Below are the code and all the weights of a small trained network. Each question names an input and a class and asks about switching units off, where a switched-off unit gives its printed mean instead of its output.

import numpy as np


def w(rows, s, z=0):
    codes = np.array(rows[::2]) - 128.0
    scale = np.full(codes.shape[1], s)
    scale[-1] = z or s
    return codes * scale


def f(y):
    return y / 2 * (1 + np.tanh(0.7978845608 * (y + 0.044715 * y**3)))


def log_softmax(a):
    a = a - a.max(-1, keepdims=True)
    return a - np.log(np.exp(a).sum(-1, keepdims=True))


def net(x, mask):
    res = np.array(x, float).reshape(1, 5) / 4 @ E
    y = f(res @ A[0][:, :-1].T + A[0][:, -1])
    res = res + np.where(mask, y, B[0][:, -1]) @ B[0][:, :-1]
    return log_softmax(res[-1] @ U[:, :-1].T + U[:, -1])


A, B = {}, {}
E = w([
[141,141,74,46,136,45,166],'x0',
[134,112,102,152,137,123,127],'x1',
[80,43,100,79,90,185,152],'x2',
[41,132,160,179,142,80,184],'x3',
[120,79,176,93,246,105,76],'x4',
],0.012)
A[0] = w([
[86,127,184,227,119,205,82,86],'N0',
[107,120,89,91,142,41,184,65],'N1',
[88,106,116,50,215,82,94,127],'N2',
[188,218,101,148,156,115,90,87],'N3',
[54,122,131,168,131,110,164,55],'N4',
[252,137,67,81,117,162,75,72],'N5',
[114,144,95,62,132,93,156,77],'N6',
[139,163,116,111,138,83,139,74],'N7',
[149,177,100,144,50,135,199,149],'N8',
[90,122,153,155,96,66,146,101],'N9',
[145,166,63,122,87,111,180,118],'N10',
[113,150,159,159,150,90,181,5],'N11',
[49,156,105,157,175,76,201,85],'N12',
[117,74,100,95,120,199,139,122],'N13',
[145,62,180,122,219,115,125,135],'N14',
[66,43,69,43,127,162,174,103],'N15',
[192,197,154,167,175,95,138,102],'N16',
],0.012,0.003)
B[0] = w([
[255,115,71,83,174,47,59,212],'N0',
[197,123,134,58,161,76,63,202],'N1',
[128,130,82,155,74,229,70,226],'N2',
[85,100,166,175,85,66,221,193],'N3',
[54,139,125,65,197,105,171,174],'N4',
[72,103,162,6,253,154,185,232],'N5',
[226,114,125,130,118,91,75,186],'N6',
[215,110,111,155,60,78,105,155],'N7',
[111,196,77,181,127,238,101,220],'N8',
[105,136,109,93,166,151,152,165],'N9',
[156,129,82,165,136,174,61,200],'N10',
[103,117,142,109,148,139,167,155],'N11',
[80,91,187,87,197,158,137,198],'N12',
[113,111,169,161,90,54,201,190],'N13',
[84,149,71,198,98,211,119,212],'N14',
[131,105,184,193,45,74,160,249],'N15',
[113,101,141,218,47,100,179,192],'N16',
],0.0095,0.015)
U = w([
[77,134,50,182,93,248,88,119],'0',
[77,84,191,198,50,28,221,167],'1',
[189,95,94,88,147,43,42,216],'2',
[35,94,167,44,209,149,204,3],'3',
],0.013,0.0031)

Each question gives the input, the list of numbers given to net, and the class t.
The units are the neurons (one row each of A and B). Each row of codes is followed by its name. A weight is (code - 128) times the scale printed after its matrix; where a second scale follows, it is the last column's (A, B and U).
mask holds one flag per neuron, in row order. A switched-off neuron (its flag False) gives its mean, the last column of its row in B, instead of its output. The means were averaged over made-up inputs and are rounded, as every weight is.
A unit's drop is (log p(t) with every unit on - log p(t) with that unit switched off) / (log p(t) with every unit on - log p(t) with every unit switched off).
The circuit of an input: a set's keep is (log p(t) with only the set's units on - log p(t) with every unit switched off) / (log p(t) with every unit on - log p(t) with every unit switched off). Starting from the 12 units with the biggest drops (on a tie, the unit counted first), units are removed one at a time, each time the one whose removal leaves the highest keep (on an exact tie, the one counted first), for as long as the keep stays at least 0.8.
circuit, biggest first: the units of the circuit, biggest drop first
most important unit: the unit with the biggest drop
k most important neurons: the k neurons with the biggest drops, biggest first
drop when u is switched off: that unit's drop, to one decimal
input [-8,-5,-3,-4,-3], class 2: circuit, biggest first	[N0]
input [8,1,-8,-6,-4], class 1: 3 most important neurons	[N3, N16, N0]
input [-4,1,-3,7,-7], class 0: 2 most important neurons	[N8, N5]
input [4,-8,6,-5,-5], class 1: 4 most important neurons	[N15, N13, N2, N14]
input [3,-6,-8,-2,6], class 1: 2 most important neurons	[N3, N16]
input [-8,-3,-8,1,-1], class 1: 3 most important neurons	[N16, N3, N1]
input [-6,5,-4,6,-1], class 2: 2 most important neurons	[N0, N5]
input [3,-7,-2,-1,-3], class 0: 2 most important neurons	[N0, N8]
input [5,2,-7,8,-1], class 3: 3 most important neurons	[N12, N15, N9]
input [6,-3,-6,-8,-7], class 3: 2 most important neurons	[N5, N3]
input [-7,-5,-4,-1,5], class 2: 2 most important neurons	[N0, N8]
input [-5,1,-7,-8,3], class 3: 2 most important neurons	[N5, N15]
input [5,-6,1,4,-3], class 2: 2 most important neurons	[N1, N5]
input [-3,6,-2,0,-2], class 2: most important unit	N14
input [1,2,-6,-4,-5], class 1: 4 most important neurons	[N3, N2, N16, N14]
input [-3,1,7,-2,5], class 1: 3 most important neurons	[N13, N15, N8]
input [1,2,-7,-5,6], class 1: drop when N3 is switched off	1.0
input [-1,-5,-5,3,-7], class 0: drop when N8 is switched off	1.3
input [3,1,-4,7,-6], class 3: drop when N11 is switched off	0.2
input [4,1,7,7,-7], class 0: drop when N5 is switched off	1.6
input [8,3,-3,6,0], class 2: most important unit	N1
